Below is a small trained network, with its code and all its weights. Each question gives an input and a class and asks what happens when units are switched off, that is, made to give their printed mean instead of their output.

import numpy as np


def w(rows, s, z=0):
    codes = np.array(rows[::2]) - 128.0
    scale = np.full(codes.shape[1], s)
    scale[-1] = z or s
    return codes * scale


def norm(h):
    return h / np.sqrt((h * h).mean(-1, keepdims=True) + 1e-5)


def f(y):
    return y / 2 * (1 + np.tanh(0.7978845608 * (y + 0.044715 * y**3)))


def log_softmax(a):
    a = a - a.max(-1, keepdims=True)
    return a - np.log(np.exp(a).sum(-1, keepdims=True))


def net(x, mask):
    res = np.array(x, float).reshape(1, 6) / 4 @ E
    u = 0
    for l in range(3):
        y = f(norm(res) @ A[l][:, :-1].T + A[l][:, -1])
        res = res + np.where(mask[u : u + 4], y, B[l][:, -1]) @ B[l][:, :-1]
        u += 4
    return log_softmax(norm(res)[-1] @ U[:, :-1].T + U[:, -1])


A, B = {}, {}
E = w([
[128,128,127],'x0',
[236,1,53],'x1',
[127,127,128],'x2',
[72,130,54],'x3',
[203,233,74],'x4',
[130,128,129],'x5',
],0.0044)
A[0] = w([
[181,206,91,7],'L0N0',
[211,132,251,92],'L0N1',
[47,129,16,55],'L0N2',
[66,51,173,2],'L0N3',
],0.012,0.0072)
B[0] = w([
[171,166,140,188],'L0N0',
[50,157,14,250],'L0N1',
[53,167,4,205],'L0N2',
[102,70,162,187],'L0N3',
],0.022,0.0022)
A[1] = w([
[40,253,237,94],'L1N0',
[244,61,87,4],'L1N1',
[36,34,204,74],'L1N2',
[244,252,105,110],'L1N3',
],0.011,0.0017)
B[1] = w([
[253,84,74,223],'L1N0',
[226,131,121,186],'L1N1',
[66,184,200,211],'L1N2',
[5,130,221,254],'L1N3',
],0.02,0.0057)
A[2] = w([
[145,97,139,43],'L2N0',
[2,151,239,5],'L2N1',
[156,127,236,26],'L2N2',
[115,160,174,84],'L2N3',
],0.007,0.0026)
B[2] = w([
[147,92,132,107],'L2N0',
[123,39,244,253],'L2N1',
[121,119,67,155],'L2N2',
[107,84,111,140],'L2N3',
],0.011,0.0046)
U = w([
[71,123,219,255],'0',
[82,153,32,27],'1',
[253,100,119,89],'2',
],0.014,0.00078)

Each question gives the input, the list of numbers given to net, and the class t.
The units are the neurons (one row each of A and B). Each row of codes is followed by its name. A weight is (code - 128) times the scale printed after its matrix; where a second scale follows, it is the last column's (A, B and U).
mask holds one flag per neuron, layer by layer. A switched-off neuron (its flag False) gives its mean, the last column of its row in B, instead of its output. The means were averaged over made-up inputs and are rounded, as every weight is.
A unit's drop is (log p(t) with every unit on - log p(t) with that unit switched off) / (log p(t) with every unit on - log p(t) with every unit switched off).
The circuit of an input: a set's keep is (log p(t) with only the set's units on - log p(t) with every unit switched off) / (log p(t) with every unit on - log p(t) with every unit switched off). Starting from all 12 units, units are removed one at a time, each time the one whose removal leaves the highest keep (on an exact tie, the one counted first), for as long as the keep stays at least 0.8.
circuit, biggest first: the units of the circuit, biggest drop first
unit that matters most: the unit with the biggest drop
top k neurons: the k neurons with the biggest drops, biggest first
k most important neurons of layer l: the k neurons of layer l with the biggest drops, biggest first
drop when u is switched off: that unit's drop, to one decimal
input [-5,4,7,8,-6,-1], class 1: circuit, biggest first -> L0N2
input [7,3,0,6,7,7], class 0: top 3 neurons -> L1N3, L0N1, L0N0
input [-7,-8,5,7,-5,-2], class 2: top 2 neurons -> L1N0, L1N3
input [2,8,5,5,-2,-2], class 2: circuit, biggest first -> L0N1, L1N1
input [4,6,-8,-2,-4,8], class 2: top 2 neurons -> L1N3, L1N1
input [-2,-1,0,0,0,-8], class 2: 3 most important neurons of layer 0 -> L0N3, L0N0, L0N1
input [-8,-8,-8,-8,-5,8], class 1: 2 most important neurons of layer 0 -> L0N1, L0N0
input [-7,7,-4,-1,7,-7], class 0: top 2 neurons -> L1N3, L1N0
input [-1,-8,4,5,7,-2], class 2: top 3 neurons -> L1N0, L0N1, L1N2
input [5,6,-3,-7,7,0], class 0: top 2 neurons -> L1N3, L0N2
input [-7,-3,4,7,-3,-2], class 1: top 2 neurons -> L0N2, L1N3
input [4,3,8,6,8,2], class 0: top 2 neurons -> L1N3, L0N1
input [1,1,2,-3,-2,-4], class 1: top 2 neurons -> L0N1, L1N3
input [-3,5,-6,6,-1,-3], class 1: 2 most important neurons of layer 1 -> L1N0, L1N3
input [-3,-2,-7,-4,1,2], class 1: unit that matters most -> L0N1
input [4,6,4,-4,2,1], class 2: top 2 neurons -> L0N2, L1N1
input [2,-1,-2,-7,-6,0], class 1: top 2 neurons -> L0N1, L1N3
input [5,-4,7,6,-2,-8], class 1: top 2 neurons -> L0N2, L1N3
input [3,8,6,-5,-5,-3], class 2: drop when L1N3 is switched off -> 0.1
input [6,6,4,2,3,-4], class 2: drop when L1N1 is switched off -> 0.1
input [-1,1,-2,8,0,7], class 1: drop when L0N1 is switched off -> 0.0
input [-1,-2,-5,-5,1,-4], class 1: circuit, biggest first -> L0N1
input [-7,-7,6,3,0,-8], class 2: drop when L1N0 is switched off -> 0.3
